Here is a tiny trained network, its code and every weight. The questions are about switching its units off for an input and a target symbol, where a switched-off unit gives its printed mean instead of its output.

import numpy as np


def w(rows, s, z=0):
    codes = np.array(rows[::2]) - 128.0
    scale = np.full(codes.shape[1], s)
    scale[-1] = z or s
    return codes * scale


def norm(h):
    return h / np.sqrt((h * h).mean(-1, keepdims=True) + 1e-5)


def f(y):
    return np.maximum(y, 0)


def softmax(a):
    e = np.exp(a - a.max(-1, keepdims=True))
    return e / e.sum(-1, keepdims=True)


def log_softmax(a):
    a = a - a.max(-1, keepdims=True)
    return a - np.log(np.exp(a).sum(-1, keepdims=True))


def net(x, mask):
    ids = ['ΣΨΩβεζηλ'.index(c) for c in x.split()]
    T = len(ids)
    res = E[ids] + P[:T]
    r = norm(res)
    for j in range(2):
        rows = slice(4 * j, 4 * j + 4)
        q, k, v = (r @ M[0][rows].T for M in (Q, K, V))
        z = softmax(np.where(np.tri(T) > 0, q @ k.T / 4**0.5, -1e9)) @ v
        o = O[0][rows]
        res = res + np.where(mask[j], z, o[:, -1]) @ o[:, :-1]
    y = f(norm(res) @ A[0][:, :-1].T + A[0][:, -1])
    res = res + np.where(mask[2:6], y, B[0][:, -1]) @ B[0][:, :-1]
    return log_softmax(norm(res)[-1] @ U[:, :-1].T + U[:, -1])


Q, K, V, O, A, B = {}, {}, {}, {}, {}, {}
E = w([
[147,78,218,125,72,153],'Σ',
[156,136,212,90,179,165],'Ψ',
[214,89,119,103,122,154],'Ω',
[132,82,116,158,207,254],'β',
[140,98,186,114,178,114],'ε',
[216,58,149,137,174,116],'ζ',
[131,70,175,85,187,154],'η',
[155,95,130,76,206,117],'λ',
],0.0035)
P = w([
[91,164,108,146,85,122],'0',
[148,30,135,58,131,215],'1',
[253,92,138,243,211,96],'2',
[147,168,111,135,157,136],'3',
[149,50,129,48,121,177],'4',
[196,78,146,225,194,89],'5',
[143,168,110,136,149,134],'6',
[145,50,131,36,109,181],'7',
[150,86,153,207,218,96],'8',
[139,169,112,134,139,131],'9',
[139,50,135,34,98,182],'10',
[90,107,150,195,205,100],'11',
[137,169,111,132,135,128],'12',
],0.0058)
Q[0] = w([
[145,157,113,129,199,87],'head 1',
[107,218,185,107,144,67],'head 1',
[141,190,38,93,132,113],'head 1',
[145,248,170,225,124,151],'head 1',
[160,186,177,128,142,184],'head 2',
[154,163,175,97,94,69],'head 2',
[128,153,121,119,77,183],'head 2',
[99,48,211,45,135,150],'head 2',
],0.015)
K[0] = w([
[169,118,101,82,203,151],'head 1',
[135,204,196,44,165,148],'head 1',
[185,205,66,133,160,104],'head 1',
[216,161,249,145,154,151],'head 1',
[181,155,170,94,153,187],'head 2',
[194,146,185,150,119,68],'head 2',
[126,199,138,121,81,163],'head 2',
[41,105,241,86,106,104],'head 2',
],0.014)
V[0] = w([
[71,190,144,65,116,232],'head 1',
[82,169,60,145,174,150],'head 1',
[89,171,151,254,209,86],'head 1',
[146,17,167,164,116,242],'head 1',
[121,75,158,190,171,7],'head 2',
[106,92,66,191,108,178],'head 2',
[118,55,120,99,171,187],'head 2',
[32,168,210,141,183,190],'head 2',
],0.0076)
O[0] = w([
[215,146,87,113,205,22,173],'head 1',
[131,121,100,17,126,97,120],'head 1',
[141,182,200,9,32,157,107],'head 1',
[171,27,101,204,26,36,253],'head 1',
[128,56,215,144,253,153,64],'head 2',
[86,204,183,34,123,123,122],'head 2',
[59,179,67,137,160,110,239],'head 2',
[108,227,164,237,105,219,208],'head 2',
],0.0053,0.0055)
A[0] = w([
[94,163,181,109,122,33,40],'neuron 1',
[39,166,116,168,136,69,4],'neuron 2',
[141,141,235,122,126,130,99],'neuron 3',
[145,4,179,153,145,130,66],'neuron 4',
],0.015,0.0017)
B[0] = w([
[129,76,189,168,107,254,140],'neuron 1',
[43,30,92,138,232,123,183],'neuron 2',
[195,45,113,173,132,164,157],'neuron 3',
[77,144,244,69,147,32,255],'neuron 4',
],0.0097,0.0081)
U = w([
[116,102,235,57,139,62,250],'Σ',
[145,89,159,255,93,52,32],'Ψ',
[62,84,36,172,206,116,134],'Ω',
[185,87,41,41,56,70,105],'β',
[208,82,198,138,146,224,149],'ε',
[40,143,131,141,38,201,169],'ζ',
[207,233,79,185,148,121,209],'η',
[112,179,117,4,206,164,2],'λ',
],0.0074,0.00047)

Each question gives the input, a string of symbols that net reads in full, and the target symbol t.
The units are the heads (4 rows each of Q, K, V and O) and the neurons (one row each of A and B). Each row of codes is followed by its name. A weight is (code - 128) times the scale printed after its matrix; where a second scale follows, it is the last column's (O, A, B and U).
mask holds one flag per unit, heads first, then neurons. A switched-off unit (its flag False) gives its mean, the last column of its rows in O or B, instead of its output. The means were averaged over made-up inputs and are rounded, as every weight is.
A unit's drop is (log p(t) with every unit on - log p(t) with that unit switched off) / (log p(t) with every unit on - log p(t) with every unit switched off).
The circuit of an input: a set's keep is (log p(t) with only the set's units on - log p(t) with every unit switched off) / (log p(t) with every unit on - log p(t) with every unit switched off). Starting from all 6 units, units are removed one at a time, each time the one whose removal leaves the highest keep (on an exact tie, the one counted first), for as long as the keep stays at least 0.8.
circuit, biggest first: the units of the circuit, biggest drop first
heads that matter: for each layer, one digit per head in row order, 1 if its drop is at least 0.15 and else 0, layers parted by /
input Ψ η ε β Ω β Ψ ε λ ε β λ ε, target ε: heads that matter	10
input ε ε λ β λ, target ε: heads that matter	11
input Ω ε β Ψ ε, target Ω: circuit, biggest first	head 2; neuron 4
input Ω η λ β Ω λ Ψ ε, target Ω: circuit, biggest first	head 2; head 1
input λ ε ζ β Σ η Ψ Σ Ψ Σ ε, target λ: circuit, biggest first	head 1
input ε Ψ η Ψ Ψ Σ Σ β, target ε: circuit, biggest first	head 1; head 2; neuron 3
input β Ψ ε λ η Ψ Ψ β β β Ψ, target β: circuit, biggest first	head 1; neuron 4
input β Σ λ β λ, target β: circuit, biggest first	head 1; neuron 4
input Σ η η Ψ ζ β Ψ Ψ β β β Ψ, target Ω: heads that matter	01
input β λ ζ β λ β Ψ ζ β ζ Σ, target β: heads that matter	01
input Ψ η Ψ ζ ε, target Ψ: heads that matter	11
input ε λ η Ψ ε Ψ λ β η Ψ ε, target ε: circuit, biggest first	head 2; neuron 3
input λ Ψ Ψ β ζ, target λ: heads that matter	10
input ε Ψ β β λ, target ε: heads that matter	11
input Ψ β Σ η Ψ λ Ψ λ, target Ψ: circuit, biggest first	head 2
input ζ η Σ Ω η ζ β λ, target ζ: heads that matter	10
input Σ Ψ ε Ψ ζ ζ β Ω Ω β Ψ Ω Ω, target β: circuit, biggest first	head 2; neuron 4
input β β λ β β β ζ β η λ Ω, target β: heads that matter	00
input ε Ω λ λ ε β η ζ, target ε: heads that matter	11
input ζ Ψ ε λ β Ω, target Σ: circuit, biggest first	neuron 4; head 2
input β η λ η, target Ω: circuit, biggest first	neuron 4
